Below is a small trained network, with its code and all its weights. Each question gives an input and a target symbol and asks what happens when units are switched off, that is, made to give their printed mean instead of their output.

import numpy as np


def w(rows, s, z=0):
    codes = np.array(rows[::2]) - 128.0
    scale = np.full(codes.shape[1], s)
    scale[-1] = z or s
    return codes * scale


def f(y):
    return np.maximum(y, 0)


def softmax(a):
    e = np.exp(a - a.max(-1, keepdims=True))
    return e / e.sum(-1, keepdims=True)


def log_softmax(a):
    a = a - a.max(-1, keepdims=True)
    return a - np.log(np.exp(a).sum(-1, keepdims=True))


def net(x, mask):
    ids = ['Φεζηθλμτ'.index(c) for c in x.split()]
    T = len(ids)
    res = E[ids] + P[:T]
    u = 0
    for l in range(2):
        q, k, v = (res @ M[l].T for M in (Q, K, V))
        z = softmax(np.where(np.tri(T) > 0, q @ k.T / 2**0.5, -1e9)) @ v
        res = res + np.where(mask[u], z, O[l][:, -1]) @ O[l][:, :-1]
        u += 1
        y = f(res @ A[l][:, :-1].T + A[l][:, -1])
        res = res + np.where(mask[u : u + 4], y, B[l][:, -1]) @ B[l][:, :-1]
        u += 4
    return log_softmax(res[-1] @ U[:, :-1].T + U[:, -1])


Q, K, V, O, A, B = {}, {}, {}, {}, {}, {}
E = w([
[121,124,137,96,45,139,225],'Φ',
[51,88,80,30,40,228,189],'ε',
[46,81,63,103,131,188,127],'ζ',
[140,50,77,102,225,216,95],'η',
[123,99,137,162,134,118,101],'θ',
[192,142,138,57,118,216,86],'λ',
[131,148,33,120,138,209,137],'μ',
[47,109,70,156,4,246,107],'τ',
],0.016)
P = w([
[106,163,2,68,75,58,85],'0',
[149,218,84,140,188,129,137],'1',
[101,150,227,153,95,125,156],'2',
[43,35,97,74,84,103,96],'3',
[166,177,96,120,132,207,188],'4',
[114,157,239,148,135,85,124],'5',
[18,18,102,80,114,100,138],'6',
],0.012)
Q[0] = w([
[211,224,173,108,90,182,198],'0.h0',
[128,44,254,115,87,23,127],'0.h0',
],0.0058)
K[0] = w([
[112,23,236,142,96,145,86],'0.h0',
[137,196,143,86,181,2,181],'0.h0',
],0.0081)
V[0] = w([
[91,115,82,222,60,254,85],'0.h0',
[172,89,121,234,85,121,152],'0.h0',
],0.0072)
O[0] = w([
[52,254,59,98,145,122,95,254],'0.h0',
[109,154,189,199,178,45,154,83],'0.h0',
],0.0094,0.0083)
A[0] = w([
[140,215,212,204,47,40,177,132],'0.n0',
[118,172,135,184,111,139,114,14],'0.n1',
[82,154,253,215,76,152,77,35],'0.n2',
[133,154,10,203,122,198,89,255],'0.n3',
],0.0067,0.0008)
B[0] = w([
[186,50,132,76,132,114,246,152],'0.n0',
[140,189,148,176,82,60,159,147],'0.n1',
[239,105,23,95,137,136,113,148],'0.n2',
[163,74,177,78,193,88,160,248],'0.n3',
],0.011,0.012)
Q[1] = w([
[255,185,187,245,179,159,186],'1.h0',
[90,139,159,133,86,123,192],'1.h0',
],0.0089)
K[1] = w([
[123,83,76,73,112,143,89],'1.h0',
[254,153,171,109,122,141,161],'1.h0',
],0.0094)
V[1] = w([
[8,3,102,13,138,123,119],'1.h0',
[228,139,204,118,144,161,138],'1.h0',
],0.0043)
O[1] = w([
[78,89,73,140,176,244,218,253],'1.h0',
[70,143,95,84,255,135,78,124],'1.h0',
],0.0067,0.0073)
A[1] = w([
[163,84,2,72,112,97,163,153],'1.n0',
[127,140,100,76,147,180,179,39],'1.n1',
[98,75,102,159,145,126,87,3],'1.n2',
[88,118,139,107,80,162,173,203],'1.n3',
],0.008,0.0024)
B[1] = w([
[82,141,140,201,23,126,3,253],'1.n0',
[230,130,186,172,164,33,100,236],'1.n1',
[221,249,95,150,42,179,21,134],'1.n2',
[127,128,155,108,217,104,91,203],'1.n3',
],0.0068,0.018)
U = w([
[129,37,107,56,140,26,183,8],'Φ',
[12,119,199,52,101,149,132,140],'ε',
[3,61,97,119,154,115,210,252],'ζ',
[91,131,107,161,177,138,142,140],'η',
[107,113,24,183,86,136,200,199],'θ',
[149,180,130,73,93,225,143,100],'λ',
[70,181,68,110,162,75,195,119],'μ',
[88,186,51,143,27,107,32,96],'τ',
],0.0059,0.0037)

Each question gives the input, a string of symbols that net reads in full, and the target symbol t.
The units are the heads (2 rows each of Q, K, V and O) and the neurons (one row each of A and B). Each row of codes is followed by its name. A weight is (code - 128) times the scale printed after its matrix; where a second scale follows, it is the last column's (O, A, B and U).
mask holds one flag per unit, layer by layer, with each layer's heads first. A switched-off unit (its flag False) gives its mean, the last column of its rows in O or B, instead of its output. The means were averaged over made-up inputs and are rounded, as every weight is.
A unit's drop is (log p(t) with every unit on - log p(t) with that unit switched off) / (log p(t) with every unit on - log p(t) with every unit switched off).
The circuit of an input: a set's keep is (log p(t) with only the set's units on - log p(t) with every unit switched off) / (log p(t) with every unit on - log p(t) with every unit switched off). Starting from all 10 units, units are removed one at a time, each time the one whose removal leaves the highest keep (on an exact tie, the one counted first), for as long as the keep stays at least 0.8.
units of the circuit, in order: the units of the circuit, biggest drop first
k most important neurons: the k neurons with the biggest drops, biggest first
k most important neurons of layer l: the k neurons of layer l with the biggest drops, biggest first
drop when u is switched off: that unit's drop, to one decimal
input Φ Φ τ Φ η, target μ: units of the circuit, in order => (0.h0)
input λ η Φ Φ θ Φ ε, target τ: 3 most important neurons => (0.n3 1.n0 1.n2)
input ε μ τ ζ, target τ: units of the circuit, in order => (1.n2 1.n0)
input θ Φ τ ε θ, target μ: units of the circuit, in order => (0.h0 1.n0)
input Φ τ Φ τ λ, target μ: units of the circuit, in order => (0.h0 0.n3)
input η ζ Φ μ Φ Φ θ, target τ: units of the circuit, in order => (1.n2 0.n3)
input θ λ Φ τ Φ μ, target μ: units of the circuit, in order => (0.h0 1.n0)
input μ η Φ τ θ, target μ: 2 most important neurons => (1.n0 0.n1)
input θ λ Φ η, target τ: units of the circuit, in order => (1.n2 1.n0)
input Φ θ Φ τ λ, target μ: 2 most important neurons => (1.n0 0.n3)
input Φ ε Φ Φ Φ θ ε, target τ: 2 most important neurons of layer 0 => (0.n3 0.n0)
input Φ λ θ Φ λ Φ, target Φ: drop when 0.h0 is switched off => 0.6
input τ ε ζ Φ τ θ, target θ: drop when 0.n3 is switched off => 0.2
input ε ε λ Φ Φ Φ θ, target τ: drop when 0.n3 is switched off => 0.5
input ε ζ τ Φ, target τ: drop when 0.h0 is switched off => 0.2
input Φ τ η ε τ, target μ: most important neuron => (0.n3)
input τ τ Φ η, target τ: 2 most important neurons of layer 0 => (0.n1 0.n0)
